Below are the code and all the weights of a small trained network. Each question names an input and a class and asks about switching units off, where a switched-off unit gives its printed mean instead of its output.

import numpy as np


def w(rows, s, z=0):
    codes = np.array(rows[::2]) - 128.0
    scale = np.full(codes.shape[1], s)
    scale[-1] = z or s
    return codes * scale


def f(y):
    return y / 2 * (1 + np.tanh(0.7978845608 * (y + 0.044715 * y**3)))


def log_softmax(a):
    a = a - a.max(-1, keepdims=True)
    return a - np.log(np.exp(a).sum(-1, keepdims=True))


def net(x, mask):
    res = np.array(x, float).reshape(1, 6) / 4 @ E
    y = f(res @ A[0][:, :-1].T + A[0][:, -1])
    res = res + np.where(mask, y, B[0][:, -1]) @ B[0][:, :-1]
    return log_softmax(res[-1] @ U[:, :-1].T + U[:, -1])


A, B = {}, {}
E = w([
[174,11,106,224,212,141,48],'x0',
[96,190,87,124,246,179,186],'x1',
[94,143,140,61,199,1,103],'x2',
[105,168,172,176,119,106,101],'x3',
[74,34,186,156,150,110,247],'x4',
[254,178,187,121,179,98,180],'x5',
],0.0071)
A[0] = w([
[175,108,68,123,94,201,158,51],'N0',
[134,88,146,105,70,104,116,105],'N1',
[176,155,68,117,111,148,86,92],'N2',
[92,204,171,41,85,152,206,39],'N3',
[118,191,93,153,120,114,55,118],'N4',
[75,214,101,103,213,177,141,163],'N5',
[57,76,81,80,94,172,92,47],'N6',
[161,163,65,139,128,125,75,113],'N7',
[89,176,142,161,196,147,135,104],'N8',
[171,82,129,189,217,145,67,24],'N9',
[106,122,70,109,204,168,149,109],'N10',
[127,169,142,84,86,121,169,2],'N11',
[44,118,88,146,121,143,96,45],'N12',
[167,137,171,168,102,208,125,117],'N13',
[140,127,135,26,168,59,120,113],'N14',
[112,140,156,88,162,61,89,57],'N15',
[25,43,154,196,144,132,196,99],'N16',
[255,142,154,83,164,127,144,24],'N17',
[177,79,137,110,66,95,111,187],'N18',
[147,161,118,93,128,158,75,90],'N19',
[39,117,83,83,109,138,96,89],'N20',
[162,101,142,106,63,45,92,106],'N21',
[222,159,174,117,135,121,142,64],'N22',
[160,106,141,161,122,92,220,79],'N23',
[108,74,93,54,212,45,67,106],'N24',
[167,79,101,192,172,91,124,35],'N25',
[164,152,73,109,128,139,83,56],'N26',
],0.01,0.0046)
B[0] = w([
[64,141,126,197,90,148,152,169],'N0',
[219,125,124,138,108,116,149,167],'N1',
[88,100,179,123,119,81,157,176],'N2',
[91,65,114,78,78,164,24,222],'N3',
[118,100,145,105,102,61,188,191],'N4',
[215,54,151,135,71,138,176,223],'N5',
[125,151,185,143,218,142,106,187],'N6',
[87,94,147,70,147,83,220,184],'N7',
[220,96,140,132,89,151,139,172],'N8',
[106,85,93,57,50,160,26,226],'N9',
[215,106,129,134,75,113,143,188],'N10',
[99,116,164,59,63,169,37,159],'N11',
[176,180,246,138,231,156,84,170],'N12',
[24,187,114,197,109,167,175,195],'N13',
[95,136,131,174,106,183,160,209],'N14',
[67,165,129,187,90,192,178,171],'N15',
[102,103,142,101,125,42,168,255],'N16',
[114,119,172,160,254,146,85,199],'N17',
[191,93,140,146,112,147,166,206],'N18',
[87,108,152,87,125,37,178,161],'N19',
[165,180,222,143,215,156,71,181],'N20',
[207,69,110,161,118,142,138,198],'N21',
[105,148,200,136,231,129,113,189],'N22',
[66,132,164,85,205,72,154,186],'N23',
[57,149,115,176,82,203,179,233],'N24',
[82,100,99,82,102,122,24,187],'N25',
[71,95,164,92,123,31,146,159],'N26',
],0.0084,0.008)
U = w([
[105,102,104,68,93,162,37,99],'0',
[148,151,175,138,215,150,100,120],'1',
[88,109,125,89,133,44,185,97],'2',
[72,155,101,202,90,197,167,94],'3',
[246,97,124,146,89,150,154,93],'4',
[136,134,104,123,126,136,128,250],'5',
[165,163,43,119,126,124,140,138],'6',
],0.014,0.021)

Each question gives the input, the list of numbers given to net, and the class t.
The units are the neurons (one row each of A and B). Each row of codes is followed by its name. A weight is (code - 128) times the scale printed after its matrix; where a second scale follows, it is the last column's (A, B and U).
mask holds one flag per neuron, in row order. A switched-off neuron (its flag False) gives its mean, the last column of its row in B, instead of its output. The means were averaged over made-up inputs and are rounded, as every weight is.
A unit's drop is (log p(t) with every unit on - log p(t) with that unit switched off) / (log p(t) with every unit on - log p(t) with every unit switched off).
The circuit of an input: a set's keep is (log p(t) with only the set's units on - log p(t) with every unit switched off) / (log p(t) with every unit on - log p(t) with every unit switched off). Starting from the 12 units with the biggest drops (on a tie, the unit counted first), units are removed one at a time, each time the one whose removal leaves the highest keep (on an exact tie, the one counted first), for as long as the keep stays at least 0.8.
units of the circuit, in order: the units of the circuit, biggest drop first
most important unit: the unit with the biggest drop
k most important neurons: the k neurons with the biggest drops, biggest first
drop when u is switched off: that unit's drop, to one decimal
input [-6,-7,1,3,2,-2], class 4: units of the circuit, in order -> N21, N1
input [-1,8,4,-5,6,0], class 4: 3 most important neurons -> N5, N10, N8
input [5,-8,3,-2,0,-8], class 1: units of the circuit, in order -> N6, N12
input [0,6,0,-5,-5,-5], class 4: most important unit -> N5
input [7,8,5,2,-7,1], class 4: 3 most important neurons -> N5, N8, N10
input [-4,4,1,6,6,-8], class 1: 2 most important neurons -> N20, N12
input [6,-2,-1,4,6,-6], class 0: 2 most important neurons -> N9, N25
input [-8,0,7,-4,-4,1], class 0: 2 most important neurons -> N3, N11
input [-3,3,-4,-7,7,-7], class 1: units of the circuit, in order -> N20, N6
input [1,-6,8,0,-6,4], class 3: units of the circuit, in order -> N24, N15
input [-7,1,-8,-5,1,8], class 1: 3 most important neurons -> N17, N22, N9
input [-1,-6,4,-2,-5,-2], class 4: units of the circuit, in order -> N21, N18
input [-5,3,-4,4,-1,-7], class 1: units of the circuit, in order -> N20, N12
input [-6,6,-6,-2,7,0], class 2: most important unit -> N16
input [6,8,-2,8,3,6], class 4: 4 most important neurons -> N8, N5, N10, N3
input [-5,3,-7,-6,-6,3], class 3: 3 most important neurons -> N0, N13, N16
input [-4,-6,3,1,-5,-2], class 4: units of the circuit, in order -> N21, N18
input [-4,6,-6,5,-5,-6], class 1: 2 most important neurons -> N12, N20
input [4,7,-5,-6,3,5], class 4: 2 most important neurons -> N10, N5
input [7,8,8,6,-4,-7], class 3: 3 most important neurons -> N24, N15, N3
input [-2,-5,-8,-3,-3,-2], class 3: units of the circuit, in order -> N13
input [0,7,1,-6,-7,5], class 2: units of the circuit, in order -> N26, N7
input [-5,-5,7,-5,6,-1], class 3: units of the circuit, in order -> N14, N24, N15
input [-7,8,8,-5,5,7], class 3: 4 most important neurons -> N14, N15, N24, N9
input [2,-5,0,6,0,6], class 1: 3 most important neurons -> N22, N5, N17
input [-6,-7,6,3,1,5], class 4: 3 most important neurons -> N21, N18, N1
input [8,2,3,4,0,-6], class 0: units of the circuit, in order -> N9
input [7,0,8,5,-6,-7], class 3: 3 most important neurons -> N24, N15, N3
input [-7,1,-5,0,4,1], class 0: drop when N3 is switched off -> 0.5
input [-3,4,8,-2,-3,-1], class 3: drop when N24 is switched off -> 0.1
